[ 11  -8  13  13 -10  14 -22 -14 -16 -35 -25 -40  10]
What is the entry just right of -35? -25
The minimum is -40
The entry just right of -10 is 14
